Here is a tiny trained network, its code and every weight. The questions are about switching its units off for an input and a class, where a switched-off unit gives its printed mean instead of its output.

import numpy as np


def w(rows, s, z=0):
    codes = np.array(rows[::2]) - 128.0
    scale = np.full(codes.shape[1], s)
    scale[-1] = z or s
    return codes * scale


def norm(h):
    return h / np.sqrt((h * h).mean(-1, keepdims=True) + 1e-5)


def f(y):
    return np.maximum(y, 0)


def log_softmax(a):
    a = a - a.max(-1, keepdims=True)
    return a - np.log(np.exp(a).sum(-1, keepdims=True))


def net(x, mask):
    res = np.array(x, float).reshape(1, 8) / 4 @ E
    u = 0
    for l in range(3):
        y = f(norm(res) @ A[l][:, :-1].T + A[l][:, -1])
        res = res + np.where(mask[u : u + 10], y, B[l][:, -1]) @ B[l][:, :-1]
        u += 10
    return log_softmax(norm(res)[-1] @ U[:, :-1].T + U[:, -1])


A, B = {}, {}
E = w([
[31,72,147,171,158,28,161,253,140,184],'x0',
[132,125,127,120,123,134,121,130,131,124],'x1',
[192,67,105,169,142,95,105,182,149,47],'x2',
[69,85,17,184,197,170,115,138,79,109],'x3',
[113,52,112,90,80,121,236,83,94,132],'x4',
[142,144,175,206,73,157,155,134,102,138],'x5',
[182,179,68,137,122,162,176,208,127,178],'x6',
[137,127,130,121,138,128,126,126,105,132],'x7',
],0.0041)
A[0] = w([
[191,183,35,95,71,200,174,156,151,171,122],'L0N1',
[91,30,90,58,48,139,241,130,122,84,16],'L0N2',
[193,169,89,128,147,131,180,163,150,142,2],'L0N3',
[125,164,75,1,214,82,152,102,185,188,92],'L0N4',
[47,151,70,163,118,130,115,175,94,122,67],'L0N5',
[113,79,108,170,170,113,78,137,90,189,62],'L0N6',
[139,142,165,107,53,42,137,132,179,130,43],'L0N7',
[165,147,77,140,130,158,145,183,146,192,41],'L0N8',
[117,118,82,125,183,195,136,88,104,82,191],'L0N9',
[142,162,161,70,123,76,89,153,100,143,71],'L0N10',
],0.0054,0.0028)
B[0] = w([
[100,160,125,80,119,111,101,96,44,85,253],'L0N1',
[134,143,160,183,254,77,212,85,100,184,239],'L0N2',
[155,202,94,149,113,32,140,141,84,121,162],'L0N3',
[124,72,128,107,106,140,144,197,194,44,237],'L0N4',
[189,130,88,127,96,109,108,79,165,189,204],'L0N5',
[144,145,118,137,88,114,156,81,199,117,187],'L0N6',
[190,122,54,145,123,93,107,118,88,157,203],'L0N7',
[67,198,125,123,158,101,178,116,78,95,188],'L0N8',
[183,101,163,98,103,142,118,116,174,172,243],'L0N9',
[103,123,118,173,125,120,154,108,209,176,173],'L0N10',
],0.006,0.0035)
A[1] = w([
[119,142,153,250,69,182,100,138,62,122,90],'L1N1',
[98,195,194,147,157,106,4,176,157,162,96],'L1N2',
[44,45,235,134,105,93,57,25,111,51,103],'L1N3',
[127,178,214,219,60,174,193,120,40,190,129],'L1N4',
[38,47,90,155,164,169,71,110,83,118,89],'L1N5',
[63,150,123,107,86,111,164,182,121,175,51],'L1N6',
[62,86,27,179,168,234,86,141,64,137,37],'L1N7',
[151,133,169,98,72,81,116,131,130,156,3],'L1N8',
[26,73,170,118,187,84,112,122,111,176,81],'L1N9',
[112,180,123,154,194,149,16,181,98,110,45],'L1N10',
],0.0048,0.0032)
B[1] = w([
[107,33,112,86,140,114,133,131,189,46,174],'L1N1',
[95,111,140,147,159,119,223,61,95,140,212],'L1N2',
[134,209,34,131,127,127,143,203,1,117,225],'L1N3',
[84,59,100,57,147,104,127,134,190,59,252],'L1N4',
[188,171,71,169,89,89,174,116,148,162,159],'L1N5',
[155,105,115,91,89,207,59,148,91,106,172],'L1N6',
[197,113,94,181,128,81,88,76,189,221,154],'L1N7',
[162,145,81,162,83,44,121,88,162,198,144],'L1N8',
[107,145,113,120,77,196,74,112,126,131,196],'L1N9',
[57,142,202,159,164,139,216,100,167,122,165],'L1N10',
],0.0069,0.0036)
A[2] = w([
[40,200,195,3,86,111,117,114,97,179,38],'L2N1',
[68,243,211,212,206,187,66,130,203,114,108],'L2N2',
[91,186,92,160,152,35,68,139,11,89,103],'L2N3',
[145,19,162,192,115,94,120,163,112,12,89],'L2N4',
[33,107,148,100,73,214,87,82,129,174,133],'L2N5',
[115,194,117,121,71,50,154,211,98,214,89],'L2N6',
[30,26,128,214,133,66,98,247,133,232,65],'L2N7',
[72,117,39,166,114,215,108,86,110,160,167],'L2N8',
[220,150,220,102,61,18,105,133,141,181,2],'L2N9',
[114,146,51,57,230,135,134,151,95,72,202],'L2N10',
],0.0053,0.0028)
B[2] = w([
[128,108,95,227,176,185,126,171,186,212,195],'L2N1',
[102,39,198,49,141,51,253,26,11,130,168],'L2N2',
[149,196,42,165,123,223,184,236,108,145,194],'L2N3',
[129,160,145,101,171,98,136,231,205,47,178],'L2N4',
[142,116,151,76,188,217,148,207,220,74,173],'L2N5',
[144,168,80,182,112,185,100,77,56,90,199],'L2N6',
[161,166,228,66,118,184,40,36,96,71,227],'L2N7',
[214,138,154,136,103,104,89,172,152,194,199],'L2N8',
[236,79,45,202,180,105,79,114,199,207,162],'L2N9',
[54,130,194,195,73,98,100,214,166,115,253],'L2N10',
],0.006,0.0056)
U = w([
[105,227,70,210,77,133,150,215,10,123,81],'0',
[229,58,67,219,116,50,65,54,196,222,69],'1',
[43,81,216,101,216,24,228,54,23,124,133],'2',
[152,105,165,190,164,164,126,197,181,79,238],'3',
[63,43,137,55,97,57,83,206,217,2,2],'4',
[164,159,203,59,56,199,7,75,19,54,21],'5',
],0.007,0.003)

Each question gives the input, the list of numbers given to net, and the class t.
The units are the neurons (one row each of A and B). Each row of codes is followed by its name. A weight is (code - 128) times the scale printed after its matrix; where a second scale follows, it is the last column's (A, B and U).
mask holds one flag per neuron, layer by layer. A switched-off neuron (its flag False) gives its mean, the last column of its row in B, instead of its output. The means were averaged over made-up inputs and are rounded, as every weight is.
A unit's drop is (log p(t) with every unit on - log p(t) with that unit switched off) / (log p(t) with every unit on - log p(t) with every unit switched off).
The circuit of an input: a set's keep is (log p(t) with only the set's units on - log p(t) with every unit switched off) / (log p(t) with every unit on - log p(t) with every unit switched off). Starting from the 12 units with the biggest drops (on a tie, the unit counted first), units are removed one at a time, each time the one whose removal leaves the highest keep (on an exact tie, the one counted first), for as long as the keep stays at least 0.8.
circuit, biggest first: the units of the circuit, biggest drop first
unit that matters most: the unit with the biggest drop
top k neurons: the k neurons with the biggest drops, biggest first
k most important neurons of layer l: the k neurons of layer l with the biggest drops, biggest first
input [-5,2,-3,-1,-8,1,3,-7], class 2: unit that matters most => L2N2
input [-4,6,-1,4,-8,-6,7,6], class 2: circuit, biggest first => [L1N10, L2N2]
input [-7,-3,-5,6,-2,5,-8,3], class 0: top 2 neurons => [L1N3, L2N7]
input [-1,-7,-8,3,-1,-1,-2,-3], class 3: top 2 neurons => [L2N5, L0N9]
input [8,-1,-6,2,-1,1,6,-4], class 5: top 2 neurons => [L2N7, L1N3]
input [-6,5,0,0,6,-3,-6,2], class 0: 3 most important neurons of layer 2 => [L2N7, L2N2, L2N10]
input [-7,-6,0,2,-5,-4,-8,-6], class 0: circuit, biggest first => [L1N3, L2N3]
input [7,1,-6,-7,1,-2,2,6], class 1: 2 most important neurons of layer 2 => [L2N9, L2N1]
input [5,-1,-3,2,6,2,2,-5], class 2: top 2 neurons => [L0N2, L1N4]
input [4,-3,-2,-4,-2,1,-5,2], class 0: 2 most important neurons of layer 0 => [L0N9, L0N5]
input [8,2,-1,-3,7,4,-2,-1], class 5: top 3 neurons => [L2N7, L1N9, L1N2]
input [3,7,-7,-6,-5,8,0,-5], class 4: 3 most important neurons of layer 0 => [L0N9, L0N5, L0N2]
input [-7,7,-4,7,7,-2,-6,8], class 1: circuit, biggest first => [L2N8, L1N7]
input [-2,-7,-2,-3,-4,-7,-3,0], class 4: circuit, biggest first => [L0N4]
input [1,2,3,0,4,1,-3,2], class 2: 3 most important neurons of layer 0 => [L0N2, L0N1, L0N4]
input [7,2,5,-6,5,6,5,-3], class 5: circuit, biggest first => [L2N7, L2N6]
input [-5,0,-5,-6,8,-3,1,7], class 2: 3 most important neurons of layer 0 => [L0N2, L0N5, L0N1]
input [-2,7,-1,6,5,3,3,8], class 1: 3 most important neurons of layer 0 => [L0N3, L0N5, L0N6]
input [3,-3,-7,2,5,3,1,-2], class 3: circuit, biggest first => [L2N5, L1N6]
input [2,6,5,-8,5,-4,4,5], class 1: circuit, biggest first => [L2N9]
input [4,6,4,-6,-4,1,-5,-3], class 1: top 3 neurons => [L0N7, L2N9, L0N1]
